In the rows, zero is written as 128.
Each row has a class, written as a number after it.
[113 128 123 154 170 141 115 126 130 152 123 115 104 120 181  93 138 118
 142 127 142 100 150 121 160 111 100 134 121 129 158 154  74 186 108  95
 132 131 182 135 134 149 139]
2
[ 44 176 142 205 139 141  96  80 107 139 112 146  85  86 165 158 110  70
 140 134 141 134 205 159  31 152  91 112 133 107 139 153  94 139 133 100
 102 137 121 122 123 122 181]
11
[ 81 176 139 109  89 158 107 139 145  66 109 137 126 123 126 139 156 168
 104 169 144 125 116 145  46 204  87 130 158 136 144  96 203 137 183 172
  87 101  82 140 140 172  96]
7
[199  77 107  85 134 113 140 183 124 155 117 104 167 187 139  81 176 187
  90 132 160  66  94  85 240  92 131 129 123 114 169  78 146 204 125 104
 134  45 153 150 127 144  97]
8
[100 139 137 142 126 153 157 137 154  75 140 108 128  79  94 133 111 113
 131 120  66 164 155 160  75 157 143 127 124 122  84 134 118  52 124 149
 145 212 127  94 106 161 105]
0
[125 148 130 136 119 126 138 122 117 122 146 127 118 116 107 113 122 129
 124 121 114 152 124 132 101 130 133 138 125 126 124 134 130 114 130 140
 133 137 108 114 120 128 130]
1
[107 163 138 118  94 130 118 110 118 123  89 133 115 117 131 113 172 142
 148 157 164 129 100 120 136 152  77 146 119 143 149 101 166 169 161 164
  94  94  94 151 143 128 121]
3
[153 106 111  84 127 119 169 159 121 113 153 124 152 139  71 128 117 137
 113 115  72 141 110 114 163 115 153 154 135 133 113 117 136  86 101 138
 171 153 154 108 126 134 124]
9
[ 98 132 124 170 151 122 113 108  92 177 114 129  89 120 168 104 125  99
 134 131 144 105 149 114 138  96 104 143 104 115 148 149  70 157  97 105
 139 130 151 140 140 125 177]
9
[116 127 132 191 146 118  76 111 112 171 107 134 109 129 200 140 124 103
 131 147 175  98 158 152 109 111 103 112 150 118 141 141  68 181 116  92
 129 110 129 144 123 137 165]
5
[133 133 130 133 139 147 115 125 133 146 129 100 101 118 137  83 135 134
 140 141 138 102 112 113 158 120 121 148 108 134 136 143 107 160  99 123
 128 139 160 133 115 137 122]
2
[201  83 119  42 144 140 180 166 174  98 176  75 174 125  29 102 103 159
 123  99  41 148 102  86 200 108 213 170  97 149  77 127 114  41  99 156
 185 210 172  83  85 137  56]
12
[ 83 127 135 170 139 144 111 137 129 103 138 150 139 125 125 147 103 111
  75 117 109 117 191 164  26 144 128 115 173 105 151 123 125  94 163  94
 128 126 135 103 149 160 159]
1
[185 100 125  73 101 134 138 173 157 125 151 112 168 148  73 127 100 167
  81 136 118 129 103 116 150 126 174 129 139 136 100 103 145  96 119 138
 143 130 151 100  86 133  97]
7
[ 85 198 133 167 103 129  77  85 106 114  72 134 100 118 195 118 184 147
 146 194 225  81 123 147  87 179  48 126 150 136 167  92 183 231 167 173
  74  38  82 171 138 157 117]
11
[ 70 149 142 173 142 123  90  89 104 168  97 153  90 123 176 123 148 111
 123 149 186  89 146 124 102 122  91 131 123 121 166 144 105 182 150 117
 103  91 108 145 163 113 175]
4
[123 152 127 135 125 151  74 119 125 158  97 118 105 143 195  83 165 145
 112 162 187  76 104 106 156 124  76 138 128 136 161 112 111 204 135 140
 115  94 120 174 134 155 117]
7
[ 75 152 146 153 133 170 128 118 136  74 129 125 120  68  95 149 116  92
 124 119  74 168 181 170  33 174 105 139 146 115 112 139 129  64 143 142
 121 189 110 110 130 150 138]
3
[128 110 118 148 154 147 118 130 108 147 123 104 126 126 157  76 148 127
  99 124 120  76 132 102 173 101 114 162 104 121 158 132  74 140 107 115
 155 143 171 141 149 162 134]
9
[124 132 141 151 104  88 148 118 120 127 114 134 131 116 130 205 105 115
 177 133 111 215 159 190  92 149 136  96 139 117  67 145 128 107 119 128
 129 160  62 103  75 114 135]
5
[ 97 114 137 133 142 139 119 161 129 100 142 147 141 131 101 160  90 118
  69 129 120 102 160 151  61 131 149 120 146 108 146 107 136  83 143 103
 119 132 137  97 140 143 162]
6
[152 117 123  93 122 159  92 165 139 132 122 122 149 170 143  80 154 175
  44 157 165  48  92  91 161 129 113 143 152 127 181  75 142 176 154 124
 126  64 147 150 144 180 112]
7
[121 145 141 165 113  88 133  99 112 142 107 126 107 106 163 173 125 115
 187 143 135 201 147 174 114 142 114 107 121 122  80 154 108 141 112 138
 126 154  62 125  80 112 133]
5
[ 96 166 138 144 129 121 183  85 117  95 126 123 117  80 108 157 130  97
 167  93  53 233 161 158 108 154 125 127  93 110  92 157 118  74 115 144
 144 217  68 101  95 117 124]
11
[161 124 122 155 131  88 102 103  90 204  90 126 111 157 221 108 158 129
 154 147 193 111  97 121 216  85  86 131 111 118 152 122  82 242 104 110
 133  74 100 169 120 122 145]
5
[141  78 125 142 136  95 133 155 141 163 127 145 160 147 142 148  94 122
  99 130 157  91 153 135 136  89 156 103 145 114 133 117 110 146 134  88
 138  95 182  97 123 124 154]
0
[101 147 137 114 120 152 125 130 110  98 124 136 118 127 104 103 149 144
  97 143 123 104 125 125  77 159 119 142 122 124 156  93 163 114 144 141
 105 110 110 137 158 163 112]
10
[161 140 128 106 115 162 124 130 146 115 118  87 130  99 109  82 155 146
 148 137 129 128  97 114 178 135 115 158 115 155 110 115 123 126 113 169
 137 154 138 141 115 147  87]
3
[ 99 172 132 119  93 153 111 147 128  85 114 116 111 125  96 104 181 172
 110 175 142  92 102 123  78 182 106 139 136 125 152  87 201 144 161 158
  88  85  93 153 134 153 100]
8
[103 164 127 102 154 176 116 126 133  92 128 100 104 120 111  54 183 150
  81 134  75  72  93  72 144 145 114 187  99 125 183  89 125 117 162 138
 140 141 116 142 178 197 100]
12
[203  62 114  52 140 111 181 196 140 103 159 105 207 174  70 108 127 176
  81 105  66 140 100  92 207 111 187 146 132 114 137  87 127  90 130 115
 170 120 143  95 113 165  89]
5
[176 111 121 135 124 130 128 139 143 159 158 108 134 120 115 101  98 137
 121 120 132 121 128 126 151  99 161 137 120 143 105 143  91 127  94 121
 151 143 177 115  94 115 114]
1
[177 138 124 116 112 128 155 121 139 142 160  88 123  96  95  92 116 140
 165 114 101 178 108 122 168 113 162 148  91 155  69 158  96 100  83 159
 157 191 135 115  75 108  86]
1
[167  80 137 127 118  88 125 138 137 168 128 144 158 154 116 168 100 139
 120 145 198 108 132 140 147  93 171 106 147 130 102 137 131 148 123 115
 130  89 155  96 105  92 148]
4
[ 90 133 140 150 181 136 157  95  99 126 147 136 110  92 107 117 113  82
 132  77  61 179 177 123 109 107 136 141  71 119 119 182  55  65 106 117
 150 226 126 118 138 113 143]
10
[121 143 140 130 113 124 113 128 125 127 117 124 107 130 133 113 142 149
 125 177 166  98 111 136 117 145 118 126 139 125 139 109 162 169 138 134
 103  86 126 127 108 144 127]
2
[174 105 122  63 137 123 195 165 137  85 149  90 164 120  64 114 133 162
 122  86  47 186 100 123 193 128 175 151  82 132  98 117 134  49 107 149
 165 209 105 100 109 141  69]
6
[ 95 166 144 124  98 151 106 118 132 107 108 119 104 109 111 117 151 149
 136 173 164 105 111 135  78 170 119 139 137 139 124 111 167 132 147 167
  97 108  94 133 131 145 117]
4
[  4 163 129 176 147 127  99 110  71 123  94 176  90 136 165 155 131  85
 114 141 127 102 179 133  18 146  63 130 160  99 198 119 137 143 170 102
  99  85  97 144 204 149 209]
9
[177  91 123 114 153 135 138 140 151 160 164  91 132 117  82 119  76 123
 126 103  91 124 139 107 170  90 190 144  95 138  81 151  62  81  77 110
 178 189 193  93  89 121 112]
12
[108 165 135 143 100 155 108 122 140  98 125 115 116 104 135 105 148 150
 132 151 144 127 126 145  81 160 111 140 140 143 123 120 147 129 146 161
 116 135 112 137 120 159 100]
1
[187 125 126 108  95 140 123 132 152 136 104  87 141 110 131 115 140 150
 185 150 176 139 106 141 191 126 118 134 129 163  75 116 132 155  98 172
 133 138 141 137  79 134  79]
3
[ 89 157 134 131 153 186 112 124 135 102 137 112 115 105 121  83 143 121
  71 115  62 121 136 107 100 148 112 161 107 119 154 134  92  83 143 134
 140 190 113 134 146 164 121]
7
[139 127 132 101 117 138 145 158 140  87 147 111 144 115  70 146 101 141
 114 127 107 145 128 154 100 144 167 132 122 131  95 114 149  61 117 147
 131 173 122  93 103 135 105]
6
[ 53 192 142 165 128 159  82  95 111 141 103 137  72 103 167 117 140 105
 122 148 137 129 143 128  66 150  70 136 113 124 151 141 102 151 144 138
 102 146  87 155 135 138 154]
7
[140 119 122 105 145 145 147 138 155 117 144  96 132 110 101 130 111 134
 148 103  84 143 139 116 142 128 149 149 104 141  99 143 101  97 108 125
 153 184 158 103 117 147  95]
12
[138  97 124 157 135  96  97 132 117 192 130 158 137 162 178 123 106 127
  94 138 205  75 156 122 134  83 127 110 158 120 168 124 100 203 139  79
 125  44 178 131 133 115 172]
1
[137 162 133 105 120 146 147 109 145 116 138  84  95  86  85 109 126 137
 169 130  79 166 109 117 137 144 155 159  78 147  74 139 115  81 105 166
 147 209 113 108  84 135  82]
12
[108 143 136 132 101 103 138 130 134 103 124 138 121 118 103 191 103 130
 167 160 131 178 147 184  74 166 128 102 174 134  85 131 179 122 127 142
 112 125 110 104  89 120 132]
2
[119 150 132 127 131 152 105 137 128 103 114 111 124 117 140 108 151 150
 110 147 150  92 112 138 121 144 116 145 117 135 142 104 142 129 136 150
 121 140 111 138 133 164 107]
6
[160 116 132 123  86 115 126 142 148 126 106 126 152 117 127 176 116 138
 173 149 185 150 137 174 122 140 115 108 158 148  82 120 161 155 123 152
 113 111 145 116  94 122 112]
3
[ 78 167 139 154 144 135 129 101 118 117 110 124  84 100 167 117 153 123
 164 141 128 144 136 142 108 152  85 134 114 121 143 152 126 166 130 132
 110 142 103 137 130 144 137]
2
[140 130 121 136 132 122 126 121 137 142 122 127 135 124 159 126 138 133
 141 132 163 112 137 124 150 120 118 129 127 135 140 128 120 181 116 115
 128 109 156 127 120 129 122]
11
[130 156 139 130 102 125 146 103 125 104 117 117 109  89 134 154 134 139
 210 139 157 188 135 173  96 162 114 118 108 152  62 156 149 134  96 181
 112 174 100 133  88 127  83]
10
[101 104 131 138 121  88 136 139 105 129 108 163 150 152 129 168 117 125
  98 140 148 124 159 144 101 120 124 118 149 105 148 112 154 134 154 108
 119  84 132 106 147 132 170]
9
[175 102 115 110 143 140 149 141 143 144 162 100 152 122  91  92 108 130
 100 105  98 115 128  92 184  98 174 148 107 131 129 127  84 110  88 101
 160 150 191 100 104 124 113]
11
[ 70 163 140 133 146 151 109 106 109 120 108 137 100 120 129  88 175 128
 102 133 131  93 116  96 114 142  96 160 112 125 186 126 123 143 165 133
 112 117 102 141 185 146 148]
4
[ 76 190 139 172 124 135 113  83 113 159  98 118  54  81 178  83 156 106
 178 157 148 118 108 123 121 132  86 136  82 135 128 142 100 168 117 164
 118 152  95 159 118 130 133]
0
[108 131 137 168 139  99  99 106 108 164 116 153 111 133 170 144 128 110
 127 144 156 120 141 133 114 113 111 123 131 117 151 142  89 172 134  98
 120 107 115 138 131 110 171]
5
[209  80 117 118 127  90 175 142 148 177 128  96 148 125 147 124 111 131
 176 105 132 160 116 139 233  75 159 111  93 130  60 140  87 143  65 127
 174 167 155 104  61 113  93]
0
[136 119 133 138 128 143 103 126 135 143 114 112 129 126 142 129 133 135
 133 141 171  98 128 138 134 122 127 130 139 133 115 135 117 150 115 134
 127 123 132 130 125 135 128]
4
[102 159 142 152 103  85 136  93 120 127 107 152 122 108 133 181 120 117
 163 151 167 175 158 164  87 149 121 104 137 125 106 133 160 151 142 140
 105 109  92 114  92  99 140]
11
[138 126 117 140 152 106 136 109 105 176 108 130 129 140 185 115 156 113
 133 109 144 122 142 109 205  94  94 126 109 108 161 121  91 203 114  92
 139  96 132 143 128 128 145]
11
[113 158 143 118  99 129 130 100 111 115 114 131 109 108 125 114 160 145
 152 148 154 135 108 130 112 152 110 145  93 140 120 127 155 139 131 165
 104 137  99 150 125 130  98]
10
[156  78 120 119 137  96 183 159 134 131 133 125 166 143 118 140 112 131
 109  96  86 153 139 138 166 105 153 108 120 101 116 109 121 103 125 103
 160 137 139  89 115 143 117]
0
[133 112 130 105 122 151 150 151 143  80 142 125 151 118 100 132 125 150
 113 124 111 130 146 149  88 156 145 136 131 134 119 118 152  99 124 134
 121 152 152 111 134 161  90]
10
[126 158 146 126  71 121 131 116 124  95 110 126 112 105 107 152 128 153
 162 175 174 158 118 178  70 179 128 108 135 145  78 111 194 121 126 187
  93 119  91 129  90 138  88]
10
[207  64 119  50 118 122 143 183 156 132 145 113 191 179  75  97 142 194
  70 139 160  63  74  79 214 101 185 153 142 141 148  88 158 142 135 125
 141  71 176 106 137 135  97]
4
[190 104 129  93  73 104 184 157 151  92 149 110 178 132  71 168 106 174
 145 117 106 206 119 174 129 150 173 116 140 129  57 117 188  82 120 154
 139 145 105  85  72 129  75]
1
[100 120 135 135 122 125  90 137 121 128 111 152 126 161 135 146 126 148
  67 166 168  46 133 125  64 142 119 126 157 101 182  70 171 158 182 106
 103  40 131 120 159 166 151]
12
[ 49 184 140 169 145 136 113 101 103  94 116 144  85  98 151 129 159 106
 136 138  94 148 139 140  56 167  76 140 129 120 163 144 109 129 157 141
 116 153  67 147 159 150 147]
5
[134  82 119 153 178  99 125 147 118 169 159 147 153 137 123 181  68  76
 113  98  81 139 186 137 113  83 163 109 165 112 118 161  46 105  97  60
 169 149 160  91 122 106 197]
5
[ 97 154 138 129 109 124 145 134 133  86 131 125 125 103  71 146 142 143
 135 141 102 160 141 144  69 167 140 127 123 123 110 138 174  91 146 150
 108 148  89 120 110 110 112]
8
[157 130 124  59 110 181 174 159 181  83 169  81 157  94  50 103 121 154
 114  91  19 187  95 106 156 148 175 171  92 149  84 145 118  32 101 156
 164 251 134 100  97 144  62]
7
[201 115 120  84  83 141 141 166 166  88 152  90 174 132  85  96 141 197
 116 145 138 119  85 132 160 146 161 150 146 155  96  99 175 116 126 171
 144 123 149 121  98 162  50]
1
[107 144 130 196 164 137  95  83 121 182 117 125  96  94 195 121 120  75
 152 118 155 110 177 134 138  96 102 123 114 123 130 170  44 174  88  95
 145 157 162 144 111 115 165]
11
[155 120 117 108 119 113 112 143 133 170 126 133 134 150 141 148 111 129
 134 128 153 143 119 122 167 105 112 118 146 143 108 132 112 167 103 127
 141 119 140 134 102 111 132]
7
[124 117 120 104 157 134 144 147 125 131 134 122 136 139 122  60 156 144
  84 116 101  79  96  67 178 105 127 156 100 122 185 105 110 139 148 118
 143 115 154 127 168 156 122]
0
[ 90 143 130 146 133 139  88 128 120 141 101 146 119 144 190 133 133 129
 104 146 179  98 155 133  86 139  80 115 150 120 167 121 120 188 156 114
 102  85 124 144 145 152 146]
7
[124 154 139 134 111 129 124 121 122 117 122 114 106 116 119 117 135 147
 137 171 148 123 114 149 111 157 128 127 131 131 118 121 160 145 130 149
 111 113 117 121 100 142 116]
2
[ 97 140 119 154 162 123 127 129 108 140 139 127 101 111 107 129 129  99
 144 105  88 153 155 121 118 114 109 128 124 123 129 167  93 126 102 119
 142 158 126 144 133  97 151]
8
[ 73 161 135 169 144 144 105  99 112 136  92 139  92  99 174 127 146  95
 159 130 152 129 163 143  93 141  61 127 134 129 154 139 105 168 140 130
 109 124 116 148 151 135 158]
3
[111 121 131 138 164 152 117 128 125 148 137 115 114 115 114  91 126 115
  93 116 111  96 138 100 141 106 138 153 114 123 151 140  75 117 117 109
 141 144 150 125 154 132 152]
4
[155 131 126 107 116 137 128 140 150 124 120 101 131 116 150 129 135 154
 177 134 171 131 108 144 169 125 127 139 100 155  97 137 127 153  91 158
 124 167 136 135 104 128  90]
6
[123 157 132 132 104 144  82 125 142 136  96 122 117 133 174 114 150 154
 116 173 194 100 116 138 120 148  89 123 145 144 133 104 144 184 144 158
 106  95 111 156 110 153 105]
7
[ 46 173 134 160 118 115 106 116 108 119  91 172  88 129 167 146 148 112
 127 164 158 107 129 149  49 156  62 107 162 116 170  93 175 173 177 144
  95  70  84 144 163 147 160]
0
[121 105 135 134 123 106 123 151 133 108 135 153 161 146 103 167 112 136
  82 142 120 124 146 144  79 134 150 125 157 112 149 111 135 113 158  94
 119 109 128  99 138 135 151]
5
[ 89 120 135 168 154 139  73 126  89 145  96 162 115 154 199 113 147 120
  66 156 201  32 165 137  80 125  77 111 161 106 201  86 124 202 161  94
  99  38 147 160 174 180 162]
10
[157 125 136 110 110 102 164 133 128 120 118 110 132 129 121 143 138 151
 161 142 124 176 115 157 168 143 131 113 126 121  91 124 163 144 117 139
 126 128 103 110  80 136 103]
2
[111 135 147 112 108 124 186 125 125  46 127 127 146  96  66 163 123 141
 143 124  65 215 157 177  62 184 147 125 115 123  77 119 178  44 133 167
 117 187  68  98 103 154  83]
10
[136 126 136 155 108 109  95 107 108 182 101 142 106 133 184 147 113 125
 160 166 228 104 145 157 118 115 110  99 132 136 108 125 126 201 101 126
 100  76 141 149  96 116 139]
10
